Below are the code and all the weights of a small trained network. Each question names an input and a class and asks about switching units off, where a switched-off unit gives its printed mean instead of its output.

import numpy as np


def w(rows, s, z=0):
    codes = np.array(rows[::2]) - 128.0
    scale = np.full(codes.shape[1], s)
    scale[-1] = z or s
    return codes * scale


def norm(h):
    return h / np.sqrt((h * h).mean(-1, keepdims=True) + 1e-5)


def f(y):
    return y / 2 * (1 + np.tanh(0.7978845608 * (y + 0.044715 * y**3)))


def log_softmax(a):
    a = a - a.max(-1, keepdims=True)
    return a - np.log(np.exp(a).sum(-1, keepdims=True))


def net(x, mask):
    res = np.array(x, float).reshape(1, 8) / 4 @ E
    u = 0
    for l in range(3):
        y = f(norm(res) @ A[l][:, :-1].T + A[l][:, -1])
        res = res + np.where(mask[u : u + 9], y, B[l][:, -1]) @ B[l][:, :-1]
        u += 9
    return log_softmax(norm(res)[-1] @ U[:, :-1].T + U[:, -1])


A, B = {}, {}
E = w([
[129,131,130,126,127,128,128,128,134,128,126,129],'x0',
[140,171,21,107,254,103,232,161,144,135,124,206],'x1',
[199,174,78,200,73,220,173,45,161,126,143,132],'x2',
[107,80,180,174,96,138,181,191,217,131,130,165],'x3',
[72,146,65,148,73,44,161,113,166,40,91,64],'x4',
[116,93,195,86,102,123,216,49,57,49,119,198],'x5',
[41,186,192,126,185,192,156,107,168,102,231,52],'x6',
[169,155,128,38,64,93,165,147,141,171,197,110],'x7',
],0.0087)
A[0] = w([
[198,136,64,209,46,199,181,57,171,131,167,147,11],'L0N0',
[204,234,83,56,118,90,93,119,6,100,190,70,92],'L0N1',
[188,89,91,125,75,80,96,133,119,148,67,202,2],'L0N2',
[139,84,145,53,25,132,198,193,255,157,190,171,137],'L0N3',
[85,146,51,155,86,58,163,108,111,52,128,59,49],'L0N4',
[126,133,190,84,105,120,201,87,93,93,101,178,39],'L0N5',
[43,91,110,210,178,206,83,125,128,81,41,169,79],'L0N6',
[167,57,94,169,62,99,152,147,130,170,59,182,63],'L0N7',
[151,95,171,154,71,108,58,122,152,119,160,84,60],'L0N8',
],0.0079,0.0086)
B[0] = w([
[85,246,156,98,156,145,65,93,132,118,84,178,191],'L0N0',
[130,115,161,222,164,100,154,110,101,134,91,108,213],'L0N1',
[189,144,143,66,137,137,137,160,110,88,124,64,160],'L0N2',
[134,127,147,200,158,84,150,91,89,157,112,96,255],'L0N3',
[171,86,174,104,116,132,137,119,242,159,114,158,193],'L0N4',
[118,106,81,152,86,101,86,97,124,113,195,158,160],'L0N5',
[180,172,169,148,93,20,202,76,82,210,177,69,207],'L0N6',
[173,146,110,83,182,153,103,139,98,46,131,54,190],'L0N7',
[111,130,81,137,90,163,177,128,103,137,101,149,166],'L0N8',
],0.013,0.0056)
A[1] = w([
[119,92,192,122,2,214,83,93,90,109,102,77,64],'L1N0',
[52,125,171,67,141,33,104,176,90,158,103,128,38],'L1N1',
[119,132,35,89,179,166,229,163,154,97,163,169,71],'L1N2',
[198,132,182,84,168,223,104,110,62,195,164,176,54],'L1N3',
[94,158,28,173,118,151,16,241,177,218,144,72,1],'L1N4',
[24,190,155,115,153,181,173,107,156,74,217,67,57],'L1N5',
[75,71,161,197,136,169,159,82,198,167,136,153,111],'L1N6',
[120,95,154,97,59,155,85,129,136,136,122,82,68],'L1N7',
[53,27,169,73,146,20,115,246,98,124,134,119,54],'L1N8',
],0.0072,0.0058)
B[1] = w([
[35,132,87,108,108,124,161,197,94,161,88,136,246],'L1N0',
[133,194,148,87,142,170,138,65,168,145,113,178,183],'L1N1',
[82,129,100,120,77,148,134,182,86,164,74,124,180],'L1N2',
[141,62,173,101,121,117,128,128,228,147,100,137,221],'L1N3',
[161,120,58,164,76,86,105,119,145,95,224,164,197],'L1N4',
[234,127,128,75,110,131,116,166,88,72,96,92,233],'L1N5',
[168,118,107,90,160,116,68,166,80,101,104,119,253],'L1N6',
[112,143,93,99,115,149,206,146,118,148,86,148,136],'L1N7',
[150,245,130,160,119,212,93,47,143,116,96,153,241],'L1N8',
],0.012,0.0033)
A[2] = w([
[109,111,50,135,199,134,199,171,147,125,126,191,48],'L2N0',
[181,162,73,94,180,122,226,83,132,175,122,126,114],'L2N1',
[117,67,154,254,185,146,144,98,127,81,54,102,134],'L2N2',
[144,10,156,109,180,179,105,136,183,202,164,167,28],'L2N3',
[99,145,180,100,185,210,185,161,153,65,252,29,40],'L2N4',
[88,130,85,87,75,91,153,107,247,64,91,72,71],'L2N5',
[93,142,59,79,190,119,175,174,131,129,150,189,3],'L2N6',
[113,107,134,98,107,131,179,105,98,59,147,161,72],'L2N7',
[77,63,157,64,106,146,151,55,66,45,157,233,68],'L2N8',
],0.0093,0.0058)
B[2] = w([
[69,123,175,131,57,171,118,176,74,124,139,79,158],'L2N0',
[39,92,182,114,35,140,105,124,99,132,125,83,255],'L2N1',
[88,87,174,140,243,116,41,222,80,136,183,158,229],'L2N2',
[120,36,158,123,75,100,172,63,206,124,68,177,155],'L2N3',
[218,108,72,34,164,89,151,120,71,59,44,119,172],'L2N4',
[157,2,197,89,170,207,166,106,160,183,147,194,188],'L2N5',
[96,144,138,112,72,179,155,118,103,177,94,106,139],'L2N6',
[156,133,72,162,135,132,30,157,169,154,163,60,148],'L2N7',
[156,184,13,177,145,107,140,206,230,151,210,96,179],'L2N8',
],0.0089,0.0066)
U = w([
[203,113,100,36,137,146,122,169,98,62,80,97,188],'0',
[93,230,148,115,136,201,109,54,168,125,114,173,178],'1',
[135,131,175,150,110,63,186,81,95,208,162,81,16],'2',
[11,104,99,111,61,176,159,186,91,155,111,128,113],'3',
[138,28,171,105,142,146,134,117,221,144,115,172,78],'4',
[150,131,35,157,114,99,115,150,170,124,251,136,81],'5',
[102,116,158,181,179,117,118,148,96,101,131,131,252],'6',
],0.018,0.003)

Each question gives the input, the list of numbers given to net, and the class t.
The units are the neurons (one row each of A and B). Each row of codes is followed by its name. A weight is (code - 128) times the scale printed after its matrix; where a second scale follows, it is the last column's (A, B and U).
mask holds one flag per neuron, layer by layer. A switched-off neuron (its flag False) gives its mean, the last column of its row in B, instead of its output. The means were averaged over made-up inputs and are rounded, as every weight is.
A unit's drop is (log p(t) with every unit on - log p(t) with that unit switched off) / (log p(t) with every unit on - log p(t) with every unit switched off).
The circuit of an input: a set's keep is (log p(t) with only the set's units on - log p(t) with every unit switched off) / (log p(t) with every unit on - log p(t) with every unit switched off). Starting from the 12 units with the biggest drops (on a tie, the unit counted first), units are removed one at a time, each time the one whose removal leaves the highest keep (on an exact tie, the one counted first), for as long as the keep stays at least 0.8.
circuit, biggest first: the units of the circuit, biggest drop first
top k neurons: the k neurons with the biggest drops, biggest first
top k neurons in layer l: the k neurons of layer l with the biggest drops, biggest first
input [8,7,-1,3,3,-5,6,6], class 3: top 2 neurons => L0N6; L1N2
input [7,-2,2,-3,-5,3,-1,4], class 4: circuit, biggest first => L1N3
input [1,6,6,-6,7,6,6,3], class 4: top 3 neurons => L0N4; L2N5; L0N7
input [-5,5,-2,-7,6,8,-4,-2], class 5: circuit, biggest first => L2N8; L0N5
input [5,2,8,-8,-6,-1,8,6], class 0: top 2 neurons in layer 1 => L1N5; L1N8
input [-8,2,4,-3,4,4,7,-8], class 2: top 2 neurons in layer 0 => L0N6; L0N7
input [-6,-6,-5,1,-3,7,-4,0], class 5: circuit, biggest first => L2N8; L0N5
input [-2,-1,-1,7,8,-4,-6,7], class 4: top 3 neurons => L2N5; L0N6; L0N4
input [2,-8,-6,-8,3,2,-4,7], class 3: circuit, biggest first => L1N0; L0N8
input [-8,6,-7,-2,-1,-7,8,-5], class 0: circuit, biggest first => L2N4; L1N5
input [0,8,5,7,1,-3,-8,-6], class 0: top 3 neurons in layer 0 => L0N7; L0N2; L0N1
input [3,3,-2,-2,-1,-3,-2,0], class 3: circuit, biggest first => L2N0; L1N6; L0N6
input [-1,-6,8,7,-6,2,4,8], class 1: top 2 neurons => L0N0; L0N6
input [2,1,-4,4,1,6,3,2], class 5: circuit, biggest first => L2N8
input [1,5,5,-8,8,-7,6,-3], class 4: top 2 neurons => L0N4; L2N5
input [1,0,-2,4,2,-5,-8,-6], class 0: top 3 neurons => L0N7; L0N2; L0N3
input [5,-5,4,-8,-1,-2,4,2], class 6: circuit, biggest first => L0N1; L2N2
input [-1,4,-3,-8,7,0,-5,-3], class 6: top 3 neurons => L0N1; L2N2; L1N3
input [-1,5,1,-6,-7,7,7,-8], class 2: top 4 neurons => L0N6; L0N7; L2N1; L0N2
input [0,-3,3,-2,4,-6,2,0], class 5: circuit, biggest first => L1N4
input [-1,-2,-4,-3,-4,-2,5,3], class 0: top 2 neurons => L2N4; L0N3
input [2,5,-2,-7,5,-7,-4,-2], class 5: top 3 neurons => L1N4; L0N3; L0N6
input [-5,5,-7,-1,6,-4,1,-7], class 1: circuit, biggest first => L1N8; L1N1
input [1,-8,6,-5,7,-4,2,7], class 3: top 3 neurons => L1N0; L0N6; L0N8
input [0,0,4,-8,1,-8,-7,-5], class 5: top 2 neurons => L1N4; L0N3
input [-1,1,-5,4,8,8,5,-2], class 4: top 2 neurons in layer 0 => L0N4; L0N8
input [-1,7,8,-5,1,3,-7,7], class 1: circuit, biggest first => L0N0
input [1,-7,7,-3,1,8,2,5], class 5: top 2 neurons => L2N8; L0N5
